What each symbol does to the objects:
s380 τ s953
s380 ε s956
s380 ζ s387
s380 κ s932
s380 δ s873
s99 τ s710
s99 ε s284
s99 ζ s949
s99 δ s192
s629 τ s578
s629 ε s104
s629 ζ s196
s629 κ s863
s629 δ s72
s991 τ s399
s991 ε s958
s991 κ s877
s991 δ s136
s308 τ s342
s308 ε s324
s308 ζ s484
s308 κ s480
s308 δ s905
s358 τ s468
s358 ζ s533
s358 κ s41
s358 δ s16
s932 τ s324
s932 ε s693
s932 ζ s380
s932 κ s348
s932 δ s342
s480 τ s104
s480 ε s329
s480 ζ s308
s480 κ s346
s480 δ s578
s284 τ s745
s284 ε s41
s284 ζ s16
s284 δ s99
s41 τ s186
s41 ζ s358
s41 δ s284
s193 τ s703
s193 κ s956
s193 δ s387
s703 τ s193
s703 κ s997
s703 δ s759
s578 τ s629
s578 ε s480
s578 ζ s905
s578 κ s764
s578 δ s658
s104 τ s480
s104 ε s348
s104 ζ s342
s104 κ s949
s104 δ s629
s192 τ s609
s192 ε s99
s192 ζ s863
s192 δ s628
s261 τ s509
s261 ε s196
s261 ζ s163
s261 κ s72
s72 τ s658
s72 ε s629
s72 ζ s261
s72 κ s20
s658 τ s72
s658 ε s578
s658 ζ s509
s658 κ s419
s438 τ s628
s438 ε s609
s438 ζ s419
s484 τ s873
s484 ε s953
s484 ζ s958
s484 κ s308
s484 δ s877
s956 τ s997
s956 ζ s193
s956 κ s693
s956 δ s380
s342 τ s308
s342 ε s932
s342 ζ s873
s342 κ s104
s342 δ s196
s759 τ s387
s759 ε s703
s759 κ s953
s759 δ s958
s346 τ s949
s346 ε s97
s346 ζ s480
s346 κ s710
s346 δ s764
s329 τ s348
s329 ε s59
s329 ζ s324
s329 κ s97
s329 δ s480
s764 τ s863
s764 ε s346
s764 ζ s578
s764 κ s609
s764 δ s419
s745 τ s284
s745 ε s186
s745 ζ s97
s745 δ s710
s863 τ s764
s863 ε s949
s863 ζ s629
s863 κ s192
s863 δ s20
s220 τ s136
s220 ε s399
s220 κ s163
s196 τ s905
s196 ε s342
s196 ζ s615
s196 κ s629
s196 δ s261
s997 τ s956
s997 ζ s703
s997 κ s939
s997 δ s953
s468 τ s358
s468 ζ s59
s468 κ s186
s468 δ s97
s509 τ s261
s509 ε s905
s509 ζ s189
s509 κ s658
s978 τ s958
s978 ε s387
s978 κ s873
s978 δ s399
s97 τ s16
s97 ε s468
s97 ζ s329
s97 κ s745
s97 δ s346
s958 τ s978
s958 ε s759
s958 κ s484
s958 δ s991
s609 τ s192
s609 ε s710
s609 ζ s764
s609 δ s438
s419 τ s20
s419 ε s764
s419 ζ s658
s419 κ s438
s905 τ s196
s905 ε s308
s905 ζ s877
s905 κ s578
s905 δ s509
s387 τ s759
s387 ε s193
s387 κ s380
s387 δ s978
s873 τ s484
s873 ε s380
s873 ζ s978
s873 κ s342
s873 δ s615
s189 τ s163
s189 ε s877
s189 ζ s136
s189 κ s509
s710 τ s99
s710 ε s745
s710 ζ s346
s710 δ s609
s399 τ s991
s399 ε s978
s399 κ s615
s399 δ s220
s163 τ s189
s163 ε s615
s163 ζ s220
s163 κ s261
s949 τ s346
s949 ε s16
s949 ζ s104
s949 κ s99
s949 δ s863
s877 τ s615
s877 ε s484
s877 ζ s991
s877 κ s905
s877 δ s189
s348 τ s329
s348 ε s533
s348 ζ s932
s348 κ s16
s348 δ s104
s186 τ s41
s186 ζ s468
s186 δ s745
s324 τ s932
s324 ε s939
s324 ζ s953
s324 κ s329
s324 δ s308
s939 τ s693
s939 ζ s997
s939 κ s59
s939 δ s324
s953 τ s380
s953 ε s997
s953 ζ s759
s953 κ s324
s953 δ s484
s693 τ s939
s693 ζ s956
s693 κ s533
s693 δ s932
s628 τ s438
s628 ε s192
s628 ζ s20
s615 τ s877
s615 ε s873
s615 ζ s399
s615 κ s196
s615 δ s163
s136 τ s220
s136 ε s991
s136 κ s189
s59 τ s533
s59 ζ s939
s59 κ s468
s59 δ s329
s533 τ s59
s533 ζ s693
s533 κ s358
s533 δ s348
s20 τ s419
s20 ε s863
s20 ζ s72
s20 κ s628
s16 τ s97
s16 ε s358
s16 ζ s348
s16 κ s284
s16 δ s949

The rows follow the links: the fewer symbols apart two objects are, the more alike their rows tend to be.

Each row is also shifted at random along 3 hidden directions that mean nothing.

Some objects, each with a row of numbers:
s480 -> [ 88,  -2,   0,  -2, -14,   3, -18,  -6, -11,   8,  -4,  -7,  -6,   7,  -4,   3,  13,  17,  -3,   7,   4,  -2, -10,   2,  -5, -15,   7, -13,   3,  15, -28,  22,  -4,   2,  17,   3,   8,   2,  14,  -7,   6,  21,  -7,  -4,   0,   4, -10,  -3,   7,  17,   2,   8]
s905 -> [-32,   9,  23, -14,   4, -12,   8, -12,   6,  -1, -33, -17,  -2,   5,   0,   8,  -6,   5,  13, -15,   0,   6,  -2,  -2,   6,  17, -14,  22, -15,  -8,   9,   8,   0, -18,   7,   8, -22,   3, -18, -10, -18,  -8, -29, -12,  -7,   4,   7,  13,   2,   5,  -7, -10]
s16 -> [ 22,  -9, -20,  16, -17,   0,  -8,   6,  -3,  10,  32,  19,   2,  -5,   4,  -1,  -1,   3,  -8,   2,  -6,  -6,   4,   6,  -7, -14,  18, -17,  16,   2, -18,   1,  -4,  14,   0,   0,  17,  -5,  20,   6,  17,  12,  21,   8,   4,   8, -11, -23,   4,  -9,   7,   5]
s873 -> [-46,   5,  -1, -13,   4,  -5,   5,  -4,  15,  -2,  17,   7, -22,  18,   9, -10,   3,   7,  13,  15,   5,   0,  -5, -18,   5,   0,  -1,   9,   7,   6,  11, -19,   8,   2, -11, -17,  15, -10, -17,   8, -15,  -8,  11,   3,   2, -18,   5,   2,   3,  11,   6,   9]
s196 -> [ 28,   9,  -5,   4, -11, -17,  13,  -6,  19, -16,  29,  -1,   3,  -4,  19,  -1, -25,  -1, -11, -15,   0,  -2,  11,  -1,   7,   5,  -9,  -2,   1,  -8,  16, -20,   5,   6,  -6,  -7,   3,  -1,   1,  -9,  -2, -14,  -4,  -7, -29,  -4,  -7, -12,   9, -16,  -8, -19]
s615 -> [ 10,   6,  -1,   1,   1,  -8,  11,  -6,  21, -19,  20,  -3,   1,  -1,  14,  -6, -18,  -6, -11, -10,   1,  -3,  12,  -8,  11,   8, -12,   0,   1,  -8,  23, -29,  10,   5, -10, -13,   3,  -7,  -5,   1,  -4, -16,  -2,  -8, -21, -14,   0,  -3,   1, -17,  -8, -14]
s41 -> [-24, -10, -15,   5,  -2,   2,   8,   7,  -9,  11,  15,  18,  -3,   5,  -3,  -6,   5,  -1,   2,  16,  -2,  13,  -2,   5,   4, -11,  17,   1,   5,  12,  -6,   5,   0,  14, -14,   6,  11,   7,  -7,  -4,   1,  10,  28,  22,  14,   6,   6, -11,  -3,  11,  14,  19]
s438 -> [-35,  -4,   8,  -4,   4,   2,  16,  -5, -14,  -1, -27, -11,   7,  15, -11,  -4,  -3,  10,  -7,  10,  -2,  29,   3,   3,  20,  -3,   1,   9, -23,  13,   2,  21,   6,   7,  -7,  18, -14,  20, -18, -21,  -9,   8,  -2,   5,  -2,   7,  13,  11,  -8,  22,   1,   9]
s104 -> [-30,   2, -10,   3, -15, -20,   3,  -9,   7,   5,  29,  12,  -7,   5,  16,   1, -16,   7,   6,  -2,  -4,  -1,   1,   2,   4,  -2,   5,   4,   2,  -4,   4,  -7,   1,   9,  -3,   3,   9,   1,  -7,  -8,   1,  -8,   0,   1,  -6,   9,  -5, -18,   4,   5,   4,  -3]
s932 -> [-45,   0,  -5, -12,  -6, -12,   7,  -8,   3,   8,  25,  15, -25,  16,  12,  -4,   4,   3,  23,  20,   4,   2, -14, -10,   0,  -1,   8,  10,   8,   7,   4, -11,  -1,   2, -11,  -9,  16,  -4, -19,   2, -14,  -6,  15,  14,  11,  -6,   2,  -5,  13,  20,  16,  16]
s136 -> [  9,   2,  12, -12,  10,  21, -11,  -4, -17, -12, -12, -21, -16,  17, -12,  -8,  28,  12,  -4,  32,  17,  -1, -15, -12,   2, -16,  -3, -15,  -4,  26, -12,   5,   1,  -2,   5, -18,  10,   2,   2,   4,  -7,  12,  -6,  -5,  -5, -24,   0,  22,   7,  20,   3,  18]
s628 -> [ 16, -10, -14,   6, -10,   5,  10,   0, -10, -10,  21,   1,   5,  14,  -1, -11,  -3,  12, -27,  21,   2,  20,   5,   1,  16, -20,  13, -17,   0,  20,  -7,   7,   8,  27,  -8,   4,  11,  15,   6, -14,   0,  18,  18,  11, -17,  -5,   0,  -7,   0,  12,   6,  11]
s163 -> [-52,   3,   3,  -7,   4,   6,   3,  -5,   8, -16,  15,  -5, -11,   4,   2,  -3,   1,   0,  -1,  11,  14,  -1,  -2, -10,  -3,   1,  -7, -10,  13,   7,  -1, -11,   2,  -4,  -2, -16,  10,  -6,   7,   5, -14,   3,   2,   0, -18, -21,  -6,   7,  17,  -3,   1,   0]
s329 -> [ -8,  -2,   8, -11,  -3,  -7,   0, -10, -21,  19, -19,   2, -17,  23,  -3,   2,  13,  12,  25,  18,  -2,  13, -15,   3,   6,  -7,   8,  18, -16,  10,  -9,  23,  -6,  -5,   0,  10,  -5,  10, -28, -10,  -6,   3,  -5,   5,  22,  13,   6,   7,  -1,  36,  10,  17]
s284 -> [ -2, -11, -18,   8,  -7,   3,   4,   5,  -8,   9,  19,  19,  -3,  14,  -2,  -6,   3,  10,  -6,  19,  -5,  13,   4,   0,   6, -17,  20,  -6,   6,  14, -11,   5,   4,  22, -13,   5,  16,   3,  -2,  -5,   3,  16,  31,  17,   8,   1,   1, -12,  -7,  12,  12,  18]
s308 -> [  0,   9,  18, -14,   2, -13,   3, -10,   6,   5, -31,  -9,  -5,   7,  -2,   6,  -1,   5,  19, -10,  -3,   5,  -5,  -3,   5,  14, -10,  21, -14,  -5,   5,   6,  -2, -15,   5,   6, -17,  -3, -21,  -5, -14,  -7, -21,  -6,   3,   4,   6,  10,   0,  11,  -4,  -2]
s991 -> [ 31,   8,  11,  -5,  13,  10, -11,  -1,  -1, -10, -17, -17,   0,   7,  -6,  -4,  14,   2,  -8,   5,   7,  -7,  -3, -10,   5,  -3, -11,  -4,  -8,   6,   4,  -3,   6,  -3,   2, -12,  -1,  -4,  -1,   7,   1,  -3, -13, -14,  -2, -17,   4,  17,  -8,   1, -10,   0]
s953 -> [-15,   7,  16,  -6,  16,   4,  -9,   5,  14,   7, -31,  -6,   4, -22,  -7,  12,   5, -15,  21, -23,  -1, -18,   0,  -5, -18,  28, -12,  14,   8, -19,   3,  -7,  -5, -27,  12,  -1, -17, -17,   6,  20,  -4,  -7, -12,  -4,  14,  -3,   1,   9,  -2, -16,  -7, -12]
s20 -> [-12,  -8, -11,  12, -13,   9,  -7,   2,  -2,  -8,  26,  -4,   6, -12,   0,   4,   0,   9, -20,   1,   7,  -2,   3,   3, -10, -14,   9, -30,  20,  10, -24,   8,  -5,   9,  11,  -2,  15,   1,  39,  -3,  12,  20,   6,   3, -19,  -2, -18, -15,  16,  -9,   6,  -2]
s99 -> [ -2,  -8, -13,  17,  -9,  -6,   4,  11,  16,   0,  10,  10,  23, -16,   3,   0, -22,  -3, -19, -24, -15,   0,  24,   4,   0,   2,   7,  -5,   5, -10,   5,  -3,   5,  12,  -3,  11,  -3,  -4,  12,  -1,  11,   5,  12,   5,  -8,  11,  -2, -20, -11, -21,  -6, -14]

Start here and follow the symbols in turn, left to right. Where do you end up?
Answer with the object's name.
[-21,   0, -14,  20, -14, -18,   3,   5,  17,   3,  13,  11,  26, -23,  12,   5, -31,  -9, -14, -37, -18,  -8,  22,  11,  -1,  11,   0,   1,   2, -24,   8,  -9,   1,   6,   2,  14,  -8,  -6,  15,  -1,  18, -11,  -1,  -7,  -9,  19,  -6, -26,  -9, -32, -12, -26]
κ δ τ => s609
[-13,   4,  12, -12,  17,  12,  -5,   5,  -4,   9, -21,  -3, -11,  -5, -11,   4,  20, -10,  26,   5,   7,  -6, -15,  -5, -15,  12,  -4,   8,   7,  -3,  -4,   2,  -7, -22,   5,  -3,  -6,  -4,  -4,  16,  -9,   1,   1,   6,  22,  -5,   6,  15,   2,   5,   6,   7]
ζ δ => s759
[-46,  -3,   7,  -3,  -3,   6,  -3,  -4, -13,   3, -26, -16,   3,   2, -12,   6,   7,  10,  -3,   2,   2,  10,  -5,   8,  -2,  -6,  -2,  -6,  -6,  11, -18,  26,  -2,  -5,  13,  12, -10,  10,   9, -10,  -2,  17, -12,   0,  -5,   9,  -3,   8,   4,  13,   3,   3]
κ ζ ε => s764
[-14,  -1,  -9,   0, -19, -14,   8, -12,   0,  -6,  30,   7,  -8,  14,  14,  -2, -13,  14,  -8,  11,   3,   7,   0,  -1,  13, -12,   6,  -3,  -4,   7,   2,  -1,   3,  15,  -6,  -2,  11,   9,  -7, -14,  -1,   1,   0,  -1, -17,   2,  -6, -13,  10,  10,   3,   3]
ε ε κ => s16
[-15,   0,  10,   5,  -5,  -7,   4,  -5,  -5,   3, -31, -13,  15,   1,  -4,   4, -11,   7, -11, -16, -11,  13,   7,  11,  11,   4,  -5,  12, -21,  -6,   2,  19,   1,   2,   7,  17, -23,  12,  -7, -16,   1,   1, -20,  -9,  -4,  19,   4,   1, -13,   4,  -9,  -9]
τ τ κ => s609
[  8, -11, -16,  15,  -9,   6,   0,   6,   4,  -5,  19,   4,  11,  -7,  -4,  -3,  -6,  10, -23,  -2,  -3,   5,  14,  -2,   0, -10,  13, -20,  16,   9, -20,   5,   2,  18,   1,   5,  13,  -3,  28,  -2,   9,  21,  20,   8, -12,  -2,  -9, -18,   3,  -6,   4,   0]
τ δ ε => s609
[-74,  -4,  -8,  -7, -12, -11,   1,  -8,  -3,  17,  22,  19, -21,  13,  11,   2,   5,   4,  25,  15,  -1,   0, -13,   2,  -6,  -6,  12,   7,   7,   6,  -7,   0,  -5,   1,  -4,  -2,  14,  -1, -12,   0,  -5,  -1,  12,  13,  15,   8,  -2, -12,   8,  20,  16,  15]
κ τ ζ => s329
[-10,   1,  -2,  -8,  -9,  -4,  13, -10,   1, -15,  27,  -6, -14,  15,  12,  -5,  -6,   7,  -6,  20,  13,   8,  -3,  -5,  11,  -8,  -4,  -7,   2,  11,   3,  -7,   3,   7,  -7, -12,  14,   7,  -4, -13, -12,  -2,   2,   4, -26, -10,  -6,   1,  17,  10,   6,   7]
τ τ κ => s72
[-10,   1,  -4, -16,  -2, -19,  23,  -8, -10,   6,  27,  20, -24,  26,  15, -10,  -4,  -4,  19,  28,   4,  18, -13,   2,  17,  -4,   5,  19, -15,   2,  26, -15,   1,  11, -28,  -5,   9,  16, -46, -11, -11, -20,  15,  15,  12,   1,  10,   3,   1,  25,  13,  18]
ζ κ κ => s533
[-42,   0,  -2,  -6, -12,  -8,  13, -14,  -7,  -8,  25,   1, -14,  21,   9,  -3,  -5,  11,  -9,  20,  10,  17,  -6,   3,  16, -15,   3,  -4,  -6,  14,   0,   1,   2,  11,  -8,  -4,  12,  16, -10, -20,  -7,   1,  -1,   6, -16,  -1,  -5,  -2,  15,  21,   6,   9]
κ κ ζ ε => s863
[  5,  -4,   4,   7,   0,  -2,   6,   4,   0,   8, -30,  -3,  18,  -3, -12,   1, -10,   3, -10, -16, -14,  15,  16,   7,   9,   5,   2,  13, -15,  -3,   1,  14,   4,   6,  -2,  22, -19,   5,  -6,  -7,   4,   7,  -2,  -1,   3,  15,  11,  -1, -17,   0,  -8,  -5]
ε ζ ζ => s329
[ -5,   2,  13, -16,  10,  17, -21,   0,   0,   4, -22, -11, -20,  10, -14,   1,  31,  13,  22,  16,  13, -11, -14, -16, -18,   0,   3,  -3,  16,  16, -25,  11,  -5, -17,  15, -13,   8, -18,  12,  17, -15,  20,   0,   3,  10, -19,  -5,  15,  13,  15,   8,  17]
ζ δ δ => s136
[-33,   4,  -2,  -3,   9,  -3,   7,   7,  11,   0,  16,  10,  -5, -13,   6,   3,  -2, -21,  17,  -4,   4, -11,  -3,  -1, -12,  17,  -4,   6,  12, -15,  15, -25,  -3, -11,  -8,  -9,   1,  -8,  -5,  15,  -3, -18,  10,   8,   9,  -6,   2,  -1,   1, -20,   3,  -4]
κ κ τ => s59
[-65,   0,  -4,   9,  -9, -24,  19,  -4,   9,  -1,   4,   7,  18,  -1,  13,   3, -34,  -2, -14, -24, -14,  12,  18,   9,  21,   6,  -5,  17, -22, -15,  29,  -5,   6,  13, -14,  15, -16,  13, -23, -17,   6, -18,  -7,  -7, -11,  20,   6, -12, -15, -10, -14, -18]
τ δ ζ => s658
[ 13,   3,  12, -11,   9,  -7,   9,  -2, -10,   9, -17,   4, -11,   2,   0,   4,   3, -10,  23,   3,   0,   5, -13,   8,  -2,  10,  -4,  21, -12,  -7,  12,   3,  -6, -14,  -5,   7, -14,   7, -25,  -5, -11, -14,  -7,   6,  19,  11,  10,  13,  -2,  12,   4,   4]
κ τ τ => s59
